Below is a small trained network, with its code and all its weights. Each question gives an input and a class and asks what happens when units are switched off, that is, made to give their printed mean instead of their output.

import numpy as np


def w(rows, s, z=0):
    codes = np.array(rows[::2]) - 128.0
    scale = np.full(codes.shape[1], s)
    scale[-1] = z or s
    return codes * scale


def f(y):
    return np.maximum(y, 0)


def log_softmax(a):
    a = a - a.max(-1, keepdims=True)
    return a - np.log(np.exp(a).sum(-1, keepdims=True))


def net(x, mask):
    res = np.array(x, float).reshape(1, 5) / 4 @ E
    y = f(res @ A[0][:, :-1].T + A[0][:, -1])
    res = res + np.where(mask, y, B[0][:, -1]) @ B[0][:, :-1]
    return log_softmax(res[-1] @ U[:, :-1].T + U[:, -1])


A, B = {}, {}
E = w([
[201,211,145,122,47,188,68,97,19,99],'x0',
[77,241,246,127,19,37,72,82,83,165],'x1',
[221,180,243,216,157,191,82,28,66,189],'x2',
[213,124,187,218,83,115,58,245,228,172],'x3',
[147,217,101,170,134,110,1,159,254,24],'x4',
],0.0076)
A[0] = w([
[89,195,132,121,87,69,122,77,147,129,202],'n0',
[111,145,122,123,109,178,132,60,57,100,126],'n1',
[102,254,159,163,102,68,124,104,179,111,167],'n2',
[118,74,124,132,177,107,161,98,83,157,114],'n3',
[105,152,110,66,79,107,146,164,144,93,133],'n4',
[141,115,103,178,193,101,58,179,206,87,63],'n5',
[24,34,66,38,135,86,162,152,151,144,145],'n6',
[99,175,153,106,70,116,82,73,200,125,140],'n7',
[148,155,139,72,58,129,153,56,25,156,165],'n8',
[88,239,175,138,139,13,55,103,190,122,136],'n9',
[154,88,23,70,180,193,152,94,105,56,150],'n10',
[203,138,120,247,148,178,92,157,189,157,146],'n11',
[239,118,150,228,189,182,61,164,181,150,197],'n12',
[158,53,152,166,184,126,197,88,97,227,78],'n13',
[224,136,194,200,51,175,35,119,95,194,167],'n14',
[102,161,152,102,108,168,174,51,22,143,62],'n15',
[191,138,199,142,80,138,152,152,94,128,85],'n16',
[115,102,104,104,147,86,208,172,154,152,103],'n17',
[113,95,110,101,146,125,92,112,187,97,2],'n18',
[119,99,155,197,74,87,75,117,97,146,138],'n19',
],0.0086,0.0028)
B[0] = w([
[112,103,134,117,148,144,150,146,137,110,187],'n0',
[138,127,180,125,137,137,147,138,118,89,190],'n1',
[103,96,89,61,220,154,116,142,143,106,200],'n2',
[133,97,104,91,134,123,106,135,124,133,185],'n3',
[129,113,101,157,150,106,137,114,181,113,176],'n4',
[123,186,199,134,124,156,149,152,95,103,199],'n5',
[141,63,77,120,84,72,3,56,147,234,253],'n6',
[90,120,129,107,174,110,127,150,153,119,180],'n7',
[190,89,144,100,143,144,124,138,100,126,225],'n8',
[104,89,97,113,212,132,135,148,140,81,216],'n9',
[149,150,179,96,124,165,143,161,102,69,225],'n10',
[101,177,150,163,102,126,184,136,179,119,201],'n11',
[98,156,160,165,103,105,146,126,195,123,219],'n12',
[133,114,80,101,116,91,64,110,170,128,211],'n13',
[172,110,129,110,51,133,99,89,114,177,234],'n14',
[135,142,170,79,178,162,162,166,94,93,220],'n15',
[147,123,156,121,117,156,98,115,118,148,174],'n16',
[119,96,94,115,152,82,130,106,176,144,195],'n17',
[125,120,138,126,116,143,108,119,97,139,160],'n18',
[152,118,146,102,135,130,140,122,102,122,172],'n19',
],0.012,0.015)
U = w([
[104,147,157,124,183,136,220,163,151,82,131],'0',
[170,153,158,154,49,127,121,85,142,154,135],'1',
[83,153,36,206,148,146,209,61,36,185,1],'2',
[124,75,65,119,153,75,70,93,184,141,149],'3',
[86,203,43,185,156,107,201,64,10,199,1],'4',
[190,97,152,87,145,151,99,117,12,119,131],'5',
],0.013,0.0082)

Each question gives the input, the list of numbers given to net, and the class t.
The units are the neurons (one row each of A and B). Each row of codes is followed by its name. A weight is (code - 128) times the scale printed after its matrix; where a second scale follows, it is the last column's (A, B and U).
mask holds one flag per neuron, in row order. A switched-off neuron (its flag False) gives its mean, the last column of its row in B, instead of its output. The means were averaged over made-up inputs and are rounded, as every weight is.
A unit's drop is (log p(t) with every unit on - log p(t) with that unit switched off) / (log p(t) with every unit on - log p(t) with every unit switched off).
most important unit: the unit with the biggest drop
k most important neurons: the k neurons with the biggest drops, biggest first
drop of u: that unit's drop, to one decimal
input [-5,1,5,8,1], class 1: most important unit : n14
input [1,-8,-4,-3,6], class 5: 2 most important neurons : (n10, n5)
input [8,-1,-7,4,1], class 1: 4 most important neurons : (n9, n15, n6, n2)
input [8,-1,3,3,7], class 1: 2 most important neurons : (n14, n15)
input [-8,-5,-1,7,5], class 0: 2 most important neurons : (n5, n14)
input [3,-5,-1,3,2], class 0: 2 most important neurons : (n6, n14)
input [3,5,-2,6,2], class 0: 2 most important neurons : (n6, n13)
input [6,-4,0,1,4], class 1: 2 most important neurons : (n9, n15)
input [-7,-4,-1,3,5], class 0: 2 most important neurons : (n5, n14)
input [8,-4,0,4,6], class 1: drop of n14 : 0.5
input [-4,0,8,-1,1], class 1: drop of n6 : 0.3
input [3,-2,8,4,8], class 1: drop of n14 : 5.6
input [0,-4,-2,-4,5], class 5: drop of n11 : 0.1
input [-2,-7,4,5,5], class 0: most important neuron : (n6)
